((101, 123, 113, 139, 114, 133, 130, 138, 128, 134, 145, 143), (100, 114, 144, 131, 143, 149, 112, 137, 120, 108, 130, 124))
The entry just right of the smallest entry is 114
Read off the entry just left of the largest entry.
A: 143
The smallest entry is 100

Questions about the row below.
1) Give the first entry from the left.
2) Give the 2nd entry from the right.
3) Give the 3rd entry.
[122 108 110 155 153]
1) 122
2) 155
3) 110

((127, 140, 128, 128, 130), (127, 138, 129, 128, 129), (127, 100, 137, 137, 122), (129, 125, 125, 125, 127), (128, 105, 136, 135, 123), (127, 106, 135, 135, 123), (128, 111, 132, 132, 125), (129, 128, 123, 123, 128), (129, 121, 128, 128, 126), (127, 140, 128, 128, 130), (128, 121, 128, 127, 126), (127, 108, 134, 134, 124), (127, 130, 129, 128, 128), (128, 111, 133, 133, 124), (127, 105, 136, 136, 123))
The entry just left of the centre entry: 128
Find the entry just right of the smallest entry.
A: 137
Find the minimum.
A: 100
Find the entry at the centre.
A: 123
Find the entry just right of the centre entry.
A: 123

X =
[[121 122 157 131 131 135 131 123 115 126 130 131 155]
 [131 120 137 124 122 120 134 124 112 125 136 119 129]
 [133 141 156 133 137 129 121 122 136 138 128 133 132]
 [135 133 117 138 140 139 113 126 121 134 128 141 106]]
The 2nd entry, reading row by row -> 122
What is the entry directly above 156?
A: 137
The entry directly above the smallest entry is 132
What is the third entry in reading order?
A: 157
What is the largest entry in the last row?
A: 141
What is the entry directly above 139?
A: 129
What is the 1st entry in reading order?
A: 121
What is the top-right entry?
A: 155
What is the bottom entry of the column that holds the largest entry?
A: 117
What is the 2nd entry on the diagonal from the top-right corner?
A: 119
The entry just right of the largest entry: 131
What is the last entry of the smallest entry's row?
A: 106
The bottom-left entry -> 135
What is the fifth entry in reading order?
A: 131

Questions about the matrix below. Counting starts at 1.
1) Give the entry in row 3 and column 1.
2) Give the entry in row 3 and column 2.
3) Give the top-right entry.
4) Give the entry at row 1, column 3.
5) Give the entry directly above the largest entry.
[[149 125 133 136 118 126 129 126 123 131 122 137 127 108]
 [138 131 120 121 123 119 121 119 122 133 117 130 139 136]
 [147 120 116 129 121 132 141 132 141 132 108 124 115 133]
 [127 145 140 142 139 125 136 125 135 137 113 132 134  98]
 [142 144 144 135 135 136 124 136 124 132 128 136 126 114]
 [128 127 124 146 137 151 115 151 112 134 144 140 121 135]
 [137 118 120 124 130 140 134 140 134 139 105 122 116 134]
 [139 146 112 134 154 111 134 111 122 101 125 131 137 133]
 [139 139 118 113 122 124 126 124 120 130 118 130 133 127]
 [126 140 112 105 125 114 117 114 123 146 131 119 125 139]]
1) 147
2) 120
3) 108
4) 133
5) 130

Questions about the row below.
1) What is the last entry?
2) What is the second entry from the right?
3) What is the third entry from the right?
array([106, 117, 118, 127, 123, 128])
1) 128
2) 123
3) 127

arr =
[[152 104 141 117 123 115 133 118 152 119 152 114]
 [104 152 115 139 132 141 123 138 104 137 104 142]
 [142 114 150 128 112 106 144 107 142 108 142 107]]
Rows and columns are numbered from 1.
The entry in row 3 and column 2 -> 114
The entry in row 2 and column 1 is 104
Which number is the entry in row 2 and column 2? 152
Which number is the entry at row 3, column 1? 142
The entry just left of 128: 150
Which number is the entry directly above 108? 137
The top-left entry: 152
The entry in row 1 and column 2: 104

Questions about the row below.
1) Find the second entry from the left.
2) Find the entry just left of the largest entry.
3) Find the entry just left of the centre entry.
123,143,101,128,128,115,117,99,102
1) 143
2) 123
3) 128

Questions about the array below. Rows and columns are numbered from 1.
1) Report the maximum.
2) Report the entry at row 1, column 1.
3) Report the entry at row 2, column 1.
4) Report the entry in row 3 and column 1.
5) Report the entry directly above 141.
[[110 117 122 130 129 127 129 110 130]
 [126 130 116 128 120 136 131 134 129]
 [117 129 128 126 127 134 123 130 130]
 [130 135 134 126 128 118 130 133 130]
 [134 119 127 127 128 130 128 133 129]
 [103 111 136 126 134 136 123 132 134]
 [130 132 142 129 122 137 127 130 135]
 [136 127 120 127 123 129 130 129 130]
 [132 135 131 129 126 129 134 125 130]
 [135 125 141 126 131 119 127 124 129]
 [108 132 121 128 128 136 122 129 124]
 [133 123 120 129 132 129 127 114 129]
 [125 136 133 130 132 127 127 134 133]
 [155 146 114 129 137 118 129 142 122]]
1) 155
2) 110
3) 126
4) 117
5) 131
